Here is a tiny trained network, its code and every weight. The questions are about switching its units off for an input and a class, where a switched-off unit gives its printed mean instead of its output.

import numpy as np


def w(rows, s, z=0):
    codes = np.array(rows[::2]) - 128.0
    scale = np.full(codes.shape[1], s)
    scale[-1] = z or s
    return codes * scale


def f(y):
    return y / 2 * (1 + np.tanh(0.7978845608 * (y + 0.044715 * y**3)))


def log_softmax(a):
    a = a - a.max(-1, keepdims=True)
    return a - np.log(np.exp(a).sum(-1, keepdims=True))


def net(x, mask):
    res = np.array(x, float).reshape(1, 5) / 4 @ E
    y = f(res @ A[0][:, :-1].T + A[0][:, -1])
    res = res + np.where(mask, y, B[0][:, -1]) @ B[0][:, :-1]
    return log_softmax(res[-1] @ U[:, :-1].T + U[:, -1])


A, B = {}, {}
E = w([
[255,207,18],'x0',
[125,131,130],'x1',
[132,16,63],'x2',
[165,211,213],'x3',
[122,126,124],'x4',
],0.0064)
A[0] = w([
[33,44,170,242],'N0',
[91,154,234,91],'N1',
[20,154,76,129],'N2',
[145,120,152,117],'N3',
[105,127,188,80],'N4',
[160,212,93,34],'N5',
[152,111,77,58],'N6',
[106,134,129,113],'N7',
[136,134,171,56],'N8',
[113,138,104,147],'N9',
[120,118,133,166],'N10',
[110,215,88,215],'N11',
[170,94,27,74],'N12',
[107,135,172,75],'N13',
[126,135,91,138],'N14',
[129,138,126,172],'N15',
[39,9,186,1],'N16',
],0.012,0.0052)
B[0] = w([
[184,244,218,244],'N0',
[2,163,106,172],'N1',
[200,170,124,150],'N2',
[134,155,114,126],'N3',
[53,137,131,142],'N4',
[205,177,243,160],'N5',
[90,147,71,139],'N6',
[134,161,95,126],'N7',
[101,163,132,124],'N8',
[118,103,135,135],'N9',
[133,135,102,141],'N10',
[181,92,106,182],'N11',
[3,50,56,178],'N12',
[75,152,131,133],'N13',
[102,85,140,140],'N14',
[138,114,126,141],'N15',
[188,12,55,201],'N16',
],0.019,0.011)
U = w([
[172,238,203,176],'0',
[242,42,58,231],'1',
[1,174,84,4],'2',
],0.0059,0.0025)

Each question gives the input, the list of numbers given to net, and the class t.
The units are the neurons (one row each of A and B). Each row of codes is followed by its name. A weight is (code - 128) times the scale printed after its matrix; where a second scale follows, it is the last column's (A, B and U).
mask holds one flag per neuron, in row order. A switched-off neuron (its flag False) gives its mean, the last column of its row in B, instead of its output. The means were averaged over made-up inputs and are rounded, as every weight is.
A unit's drop is (log p(t) with every unit on - log p(t) with that unit switched off) / (log p(t) with every unit on - log p(t) with every unit switched off).
top k neurons: the k neurons with the biggest drops, biggest first
drop when u is switched off: that unit's drop, to one decimal
input [6,1,-5,-2,6], class 1: top neuron -> N0
input [0,-3,-4,6,1], class 2: top 3 neurons -> N0, N1, N2
input [5,-7,1,-3,-4], class 2: top 2 neurons -> N16, N12
input [-2,8,-6,1,-3], class 2: top 3 neurons -> N1, N0, N5
input [1,3,-3,-1,-1], class 1: top 3 neurons -> N0, N1, N5
input [3,7,-8,-2,-1], class 1: top 2 neurons -> N0, N11
input [3,3,5,-6,0], class 2: top 2 neurons -> N12, N16
input [7,1,-7,-3,7], class 1: top 3 neurons -> N0, N11, N1
input [6,8,7,-1,-3], class 2: drop when N16 is switched off -> 0.2
input [5,-3,3,-7,6], class 2: drop when N16 is switched off -> 0.1
input [-8,5,-4,-8,0], class 0: drop when N2 is switched off -> 0.0
